[[-3.19 -0.58  1.23  0.11  2.51  1.13  1.20 -5.92]
 [ 3.89 -2.02  1.24  0.65  7.14  1.57 -1.64  1.40]
 [ 1.35 -0.17 -0.76 -2.74  1.77  0.28 -0.09 -2.08]
 [-5.01  3.10  0.26 -8.04  2.81 -1.30 -0.74  3.26]
 [ 1.08  1.50  2.43  1.69  5.70  2.58  2.20  2.61]
 [ 1.49 -5.11 -0.02 -0.65  2.31 -2.49  3.25 -1.59]
 [-5.88  0.96  1.55  3.34  3.10 -0.15 -1.05  0.12]]
|
[[ 3.89 -2.02  1.24  0.65  7.14  1.57 -1.64  1.40]
 [-5.01  3.10  0.26 -8.04  2.81 -1.30 -0.74  3.26]
 [ 1.49 -5.11 -0.02 -0.65  2.31 -2.49  3.25 -1.59]]

[[ 0.48 -1.17 -1.88 -2.63]
 [ 3.18  1.45  3.79 -1.37]
 [-3.59 -2.01 -2.87  1.17]
 [ 0.55 -1.92 -2.06 -1.80]
 [ 0.33 -1.42 -0.48  1.62]
 [ 0.60  6.36  0.41 -3.98]
 [ 0.49  0.27 -3.83 -2.64]]
|
[[ 3.18  1.45  3.79 -1.37]
 [ 0.55 -1.92 -2.06 -1.80]
 [ 0.60  6.36  0.41 -3.98]]

[[ 2.35  0.32  6.86 -0.06 -0.25  6.53  7.25  1.27 -0.33 -0.66 -0.32  1.09
  -0.83  7.43  6.74]
 [-3.66 -1.22 -6.40  0.00 -0.13 -5.40 -7.37  0.34 -0.18  1.14  0.65 -2.46
   1.11 -6.77 -7.45]
 [-4.39 -6.19  1.25  2.33 -4.25 -0.07  4.98  0.43  0.86  0.93  0.34 -6.95
   0.96  5.89 -0.38]
 [-4.93 -5.65 -2.36  0.89 -1.22 -3.35 -0.46  1.33  1.42  0.06  1.40 -6.09
   0.37  2.00 -4.89]
 [ 2.34  5.39 -0.09 -2.64  5.95 -0.65 -2.31 -2.66 -2.68 -2.01 -1.36  0.92
  -1.71 -0.14 -2.72]]
|
[[-3.66 -1.22 -6.40  0.00 -0.13 -5.40 -7.37  0.34 -0.18  1.14  0.65 -2.46
   1.11 -6.77 -7.45]
 [-4.93 -5.65 -2.36  0.89 -1.22 -3.35 -0.46  1.33  1.42  0.06  1.40 -6.09
   0.37  2.00 -4.89]]

[[-5.27 -4.12]
 [-4.03 -3.22]
 [ 4.00  3.21]
 [ 5.81  4.87]
 [ 6.19  5.00]
 [ 1.41  1.16]]
|
[[-4.03 -3.22]
 [ 5.81  4.87]
 [ 1.41  1.16]]

[[-3.97  2.50 -2.47 -4.54  1.76  4.24  0.87 -1.72 -6.69 -0.07]
 [ 1.23 -1.59 -3.59 -0.17 -1.24 -2.27 -1.71 -1.45 -4.89  0.46]]
|
[[ 1.23 -1.59 -3.59 -0.17 -1.24 -2.27 -1.71 -1.45 -4.89  0.46]]

[[ 2.85 -3.82 -0.27 -2.09  2.85  2.11 -3.04 -1.28]
 [-0.66 -1.84 -2.02 -0.74 -1.97 -0.29  2.42 -1.45]
 [ 2.16 -1.12  0.46 -2.19  3.41  0.56 -0.69 -4.74]
 [-1.55 -2.09 -2.70 -2.70 -2.77 -1.24  4.29 -6.10]
 [ 1.64 -3.82 -2.18 -2.62  0.92  0.99  1.47 -4.54]
 [-1.54  0.46 -2.33 -1.37 -1.53 -1.40  4.26 -5.16]
 [ 2.85 -3.63  1.42  1.33  1.29  2.14 -3.19  6.12]
 [ 2.01 -2.35 -0.08 -1.48  2.36  1.22 -1.60 -2.36]
 [-1.11 -3.78 -2.70 -0.25 -3.76  0.98  2.09  3.34]
 [-1.56  1.09  1.28  1.41 -3.76 -0.48 -2.13  6.12]
 [-0.27  1.00 -0.99 -2.70  3.63 -1.40  4.13 -6.20]
 [ 2.47  1.06  1.42  0.40  3.65  0.84 -3.19 -0.92]]
|
[[-0.66 -1.84 -2.02 -0.74 -1.97 -0.29  2.42 -1.45]
 [-1.55 -2.09 -2.70 -2.70 -2.77 -1.24  4.29 -6.10]
 [-1.54  0.46 -2.33 -1.37 -1.53 -1.40  4.26 -5.16]
 [ 2.01 -2.35 -0.08 -1.48  2.36  1.22 -1.60 -2.36]
 [-1.56  1.09  1.28  1.41 -3.76 -0.48 -2.13  6.12]
 [ 2.47  1.06  1.42  0.40  3.65  0.84 -3.19 -0.92]]
